Here is a tiny trained network, its code and every weight. The questions are about switching its units off for an input and a target symbol, where a switched-off unit gives its printed mean instead of its output.

import numpy as np


def w(rows, s, z=0):
    codes = np.array(rows[::2]) - 128.0
    scale = np.full(codes.shape[1], s)
    scale[-1] = z or s
    return codes * scale


def f(y):
    return y / 2 * (1 + np.tanh(0.7978845608 * (y + 0.044715 * y**3)))


def softmax(a):
    e = np.exp(a - a.max(-1, keepdims=True))
    return e / e.sum(-1, keepdims=True)


def log_softmax(a):
    a = a - a.max(-1, keepdims=True)
    return a - np.log(np.exp(a).sum(-1, keepdims=True))


def net(x, mask):
    ids = ['ΓΞΠΣΩαβδεζηθφψ'.index(c) for c in x.split()]
    T = len(ids)
    res = E[ids] + P[:T]
    u = 0
    for l in range(2):
        r = res
        for j in range(3):
            rows = slice(3 * j, 3 * j + 3)
            q, k, v = (r @ M[l][rows].T for M in (Q, K, V))
            z = softmax(np.where(np.tri(T) > 0, q @ k.T / 3**0.5, -1e9)) @ v
            o = O[l][rows]
            res = res + np.where(mask[u + j], z, o[:, -1]) @ o[:, :-1]
        u += 3
        y = f(res @ A[l][:, :-1].T + A[l][:, -1])
        res = res + np.where(mask[u : u + 8], y, B[l][:, -1]) @ B[l][:, :-1]
        u += 8
    return log_softmax(res[-1] @ U[:, :-1].T + U[:, -1])


Q, K, V, O, A, B = {}, {}, {}, {}, {}, {}
E = w([
[229,100,110,104,184,95,110,59],'Γ',
[85,183,131,138,61,59,97,240],'Ξ',
[127,164,99,173,61,131,66,86],'Π',
[134,104,110,126,65,195,157,167],'Σ',
[72,106,37,195,103,64,160,162],'Ω',
[46,92,160,50,131,108,150,85],'α',
[89,89,205,88,197,156,147,124],'β',
[239,150,100,132,205,131,84,157],'δ',
[38,75,158,85,174,153,125,113],'ε',
[188,244,163,114,45,137,109,128],'ζ',
[62,106,191,60,188,107,170,118],'η',
[117,108,79,160,122,51,45,135],'θ',
[128,34,145,57,146,165,112,71],'φ',
[156,158,88,165,248,132,103,75],'ψ',
],0.018)
P = w([
[217,91,194,249,190,60,162,116],'0',
[116,182,99,133,158,92,106,172],'1',
[105,164,92,118,131,104,116,148],'2',
[103,147,89,113,113,114,114,141],'3',
[100,131,75,105,100,118,114,140],'4',
[111,126,76,94,89,121,120,129],'5',
[116,115,72,86,79,122,123,120],'6',
[116,103,75,82,71,122,120,120],'7',
[123,99,80,64,64,122,123,114],'8',
],0.011)
Q[0] = w([
[150,148,107,48,61,96,83,154],'0.h1',
[118,171,100,220,124,164,85,191],'0.h1',
[254,121,132,147,104,123,32,115],'0.h1',
[90,209,106,78,133,156,78,87],'0.h2',
[146,101,190,122,45,103,165,162],'0.h2',
[63,109,167,190,151,126,159,111],'0.h2',
[156,114,126,185,93,159,132,154],'0.h3',
[231,155,110,191,56,87,64,101],'0.h3',
[173,173,116,143,136,107,54,129],'0.h3',
],0.0099)
K[0] = w([
[175,94,148,96,15,105,119,138],'0.h1',
[66,174,63,109,113,155,78,231],'0.h1',
[178,159,74,33,152,128,10,112],'0.h1',
[178,157,196,147,132,160,42,74],'0.h2',
[90,98,151,109,47,39,115,181],'0.h2',
[101,114,149,254,145,93,175,113],'0.h2',
[84,155,74,122,86,160,183,110],'0.h3',
[96,207,24,97,91,158,26,24],'0.h3',
[125,184,138,12,126,161,44,92],'0.h3',
],0.0087)
V[0] = w([
[134,82,183,82,93,62,160,195],'0.h1',
[66,193,111,177,185,151,154,130],'0.h1',
[134,154,157,200,188,198,60,168],'0.h1',
[95,100,128,166,109,133,138,157],'0.h2',
[93,132,36,169,91,47,119,102],'0.h2',
[107,121,159,67,156,150,90,206],'0.h2',
[149,87,53,64,92,125,72,56],'0.h3',
[96,135,134,64,97,182,1,41],'0.h3',
[23,173,74,130,125,144,233,153],'0.h3',
],0.0061)
O[0] = w([
[185,189,170,134,212,102,111,75,146],'0.h1',
[166,79,138,70,13,48,162,82,161],'0.h1',
[122,46,52,145,112,185,212,109,103],'0.h1',
[123,19,81,165,112,115,189,107,145],'0.h2',
[109,152,88,65,64,94,70,23,248],'0.h2',
[26,220,189,168,168,87,128,78,80],'0.h2',
[140,128,86,96,67,137,125,185,86],'0.h3',
[188,87,67,140,127,87,196,247,2],'0.h3',
[90,137,110,103,3,83,196,39,158],'0.h3',
],0.0059,0.0063)
A[0] = w([
[83,46,71,122,133,57,112,87,70],'0.n1',
[128,72,88,30,104,175,194,84,143],'0.n2',
[56,158,143,8,87,198,214,92,173],'0.n3',
[186,199,41,198,169,65,181,175,188],'0.n4',
[85,2,134,33,97,223,77,81,188],'0.n5',
[188,89,103,46,194,177,217,130,168],'0.n6',
[94,93,198,98,179,194,167,102,8],'0.n7',
[80,58,129,88,174,251,187,174,254],'0.n8',
],0.0077,0.0068)
B[0] = w([
[177,159,118,99,125,174,152,122,228],'0.n1',
[145,186,137,160,109,112,104,196,199],'0.n2',
[182,129,162,191,151,110,93,176,237],'0.n3',
[9,128,144,113,131,156,140,96,184],'0.n4',
[125,158,158,132,170,69,169,167,247],'0.n5',
[104,131,106,178,101,126,108,166,150],'0.n6',
[117,212,80,53,148,118,152,165,161],'0.n7',
[195,140,137,153,74,92,142,144,173],'0.n8',
],0.014,0.011)
Q[1] = w([
[179,128,140,155,104,130,106,115],'1.h1',
[122,113,76,186,33,143,72,100],'1.h1',
[108,97,160,152,122,135,37,164],'1.h1',
[176,103,118,218,166,101,140,200],'1.h2',
[64,98,84,134,60,182,77,71],'1.h2',
[73,124,116,109,161,87,177,91],'1.h2',
[112,82,142,146,130,69,130,138],'1.h3',
[191,114,113,130,146,167,113,128],'1.h3',
[148,119,77,168,87,141,3,114],'1.h3',
],0.014)
K[1] = w([
[179,123,159,152,70,162,94,138],'1.h1',
[112,190,49,91,50,113,31,143],'1.h1',
[104,117,156,159,121,127,90,142],'1.h1',
[143,88,175,224,215,119,129,110],'1.h2',
[47,170,77,153,101,130,89,213],'1.h2',
[112,117,2,79,114,113,124,125],'1.h2',
[144,85,128,169,144,117,127,102],'1.h3',
[143,158,117,146,134,88,94,193],'1.h3',
[133,164,54,174,147,150,93,147],'1.h3',
],0.013)
V[1] = w([
[47,134,123,8,122,178,170,125],'1.h1',
[129,47,210,80,124,34,54,66],'1.h1',
[138,3,111,198,118,60,88,98],'1.h1',
[121,185,144,71,27,169,145,148],'1.h2',
[139,136,220,190,165,199,217,100],'1.h2',
[84,205,117,181,180,197,82,135],'1.h2',
[126,60,237,172,138,100,34,60],'1.h3',
[88,207,147,141,68,105,51,76],'1.h3',
[124,82,130,147,26,170,80,158],'1.h3',
],0.0065)
O[1] = w([
[191,153,164,94,113,70,95,67,59],'1.h1',
[7,116,75,26,73,81,75,221,67],'1.h1',
[67,100,130,54,138,130,234,224,2],'1.h1',
[69,204,70,158,110,145,177,66,165],'1.h2',
[214,154,167,131,81,132,160,116,126],'1.h2',
[201,97,70,110,138,131,42,114,175],'1.h2',
[67,226,53,144,39,153,109,112,65],'1.h3',
[164,96,136,137,126,185,1,143,246],'1.h3',
[87,215,134,211,148,170,162,166,82],'1.h3',
],0.0067,0.0081)
A[1] = w([
[143,123,154,122,219,111,120,164,144],'1.n1',
[162,110,79,133,67,188,150,204,58],'1.n2',
[193,88,154,1,140,174,102,179,2],'1.n3',
[207,161,147,105,94,100,141,163,39],'1.n4',
[137,185,198,154,203,161,96,111,95],'1.n5',
[40,116,188,55,130,173,178,232,17],'1.n6',
[187,83,59,175,138,214,110,62,73],'1.n7',
[126,102,60,124,81,153,168,45,173],'1.n8',
],0.0088,0.0086)
B[1] = w([
[112,100,67,156,121,129,169,142,237],'1.n1',
[58,102,181,73,111,191,65,108,152],'1.n2',
[193,115,177,137,157,141,22,229,141],'1.n3',
[151,41,161,74,93,160,172,40,252],'1.n4',
[97,140,107,81,164,186,154,117,250],'1.n5',
[99,141,33,25,67,160,83,130,138],'1.n6',
[44,138,108,100,109,63,121,165,207],'1.n7',
[100,60,120,101,210,176,109,255,191],'1.n8',
],0.0095,0.013)
U = w([
[163,116,130,108,123,143,125,157,3],'Γ',
[156,170,137,74,133,228,109,104,45],'Ξ',
[122,95,205,165,113,161,136,148,159],'Π',
[137,133,101,80,124,138,179,113,70],'Σ',
[124,154,191,125,191,124,161,158,88],'Ω',
[100,145,207,99,95,48,129,155,169],'α',
[158,76,99,134,171,198,163,86,13],'β',
[173,88,134,158,165,155,125,143,23],'δ',
[105,75,163,139,126,74,186,107,166],'ε',
[214,125,100,163,78,130,132,105,228],'ζ',
[136,90,188,76,176,129,124,93,56],'η',
[221,150,24,212,130,82,133,183,202],'θ',
[83,3,77,114,171,173,143,90,162],'φ',
[113,95,155,76,106,144,153,119,62],'ψ',
],0.011,0.0069)

Each question gives the input, a string of symbols that net reads in full, and the target symbol t.
The units are the heads (3 rows each of Q, K, V and O) and the neurons (one row each of A and B). Each row of codes is followed by its name. A weight is (code - 128) times the scale printed after its matrix; where a second scale follows, it is the last column's (O, A, B and U).
mask holds one flag per unit, layer by layer, with each layer's heads first. A switched-off unit (its flag False) gives its mean, the last column of its rows in O or B, instead of its output. The means were averaged over made-up inputs and are rounded, as every weight is.
A unit's drop is (log p(t) with every unit on - log p(t) with that unit switched off) / (log p(t) with every unit on - log p(t) with every unit switched off).
The circuit of an input: a set's keep is (log p(t) with only the set's units on - log p(t) with every unit switched off) / (log p(t) with every unit on - log p(t) with every unit switched off). Starting from the 12 units with the biggest drops (on a tie, the unit counted first), units are removed one at a time, each time the one whose removal leaves the highest keep (on an exact tie, the one counted first), for as long as the keep stays at least 0.8.
units of the circuit, in order: the units of the circuit, biggest drop first
k most important neurons: the k neurons with the biggest drops, biggest first
k most important neurons of layer l: the k neurons of layer l with the biggest drops, biggest first
input ε Π Ω Σ Ω ψ β α, target ε: most important neuron : (0.n5)
input ε Π Γ Ω ζ Ω δ, target φ: 2 most important neurons : (0.n4 0.n3)
input Ω Ω Ω Σ, target Π: units of the circuit, in order : (0.n3 1.h1 0.n7 0.h3)
input β ψ Ω α, target β: 2 most important neurons : (0.n7 1.n5)
input ε Ω α φ Ω η, target ε: 3 most important neurons of layer 0 : (0.n7 0.n3 0.n8)
input ψ Ω η θ, target φ: 2 most important neurons : (0.n4 0.n3)
input Ξ Ω ψ Ω η Γ Ω, target ζ: 2 most important neurons of layer 0 : (0.n2 0.n1)
input Π η ε Ω Π Γ, target φ: 3 most important neurons of layer 0 : (0.n4 0.n3 0.n5)
input β Σ η, target β: 4 most important neurons : (0.n7 1.n5 1.n4 0.n6)
input ψ Ω θ Ω α, target ψ: 2 most important neurons : (1.n4 0.n5)
input Γ ε Ω ψ ε, target Γ: 3 most important neurons : (1.n3 0.n8 0.n7)
input ψ Π ε Ω Ω ζ ψ β, target ψ: 2 most important neurons of layer 0 : (0.n5 0.n2)
input Ω δ φ Σ Ω η, target Ω: 3 most important neurons : (0.n3 0.n5 0.n7)
input η Ω ε φ ζ α, target η: 3 most important neurons : (0.n7 1.n4 0.n2)
input ζ β Ω ζ θ ζ Ω η, target ζ: most important neuron : (1.n4)
input η ψ ζ ζ φ, target η: 2 most important neurons : (0.n7 1.n4)
input φ η Σ Ω ε ζ η, target φ: 4 most important neurons of layer 0 : (0.n8 0.n6 0.n1 0.n7)
input ζ Π Σ η, target ζ: 3 most important neurons : (0.n7 0.n8 1.n4)
input Ω α Ω ψ η ζ ψ, target θ: 2 most important neurons of layer 0 : (0.n6 0.n2)
input Ω η Ω Ω η η ψ η φ, target Ω: units of the circuit, in order : (0.n5)
input ψ Ω ζ Ξ Ω ε, target ψ: 4 most important neurons : (0.n5 1.n4 0.n7 0.n2)
input β Ω Ω θ ε Ω β, target β: 3 most important neurons of layer 1 : (1.n4 1.n5 1.n1)
input ψ Ω ε β ζ Σ Σ, target Π: 2 most important neurons : (1.n2 0.n1)
input ε ψ Ω Π Ω Ω η Ω φ, target ε: 2 most important neurons of layer 1 : (1.n4 1.n1)
input Ω Ω α α, target Ω: 4 most important neurons of layer 0 : (0.n5 0.n3 0.n2 0.n7)
input Γ η α α α α η, target Γ: 3 most important neurons of layer 0 : (0.n8 0.n7 0.n1)
input Π η η η Ω α Ω α β, target Π: 2 most important neurons of layer 0 : (0.n3 0.n2)
input θ θ φ α φ, target θ: most important neuron of layer 0 : (0.n5)
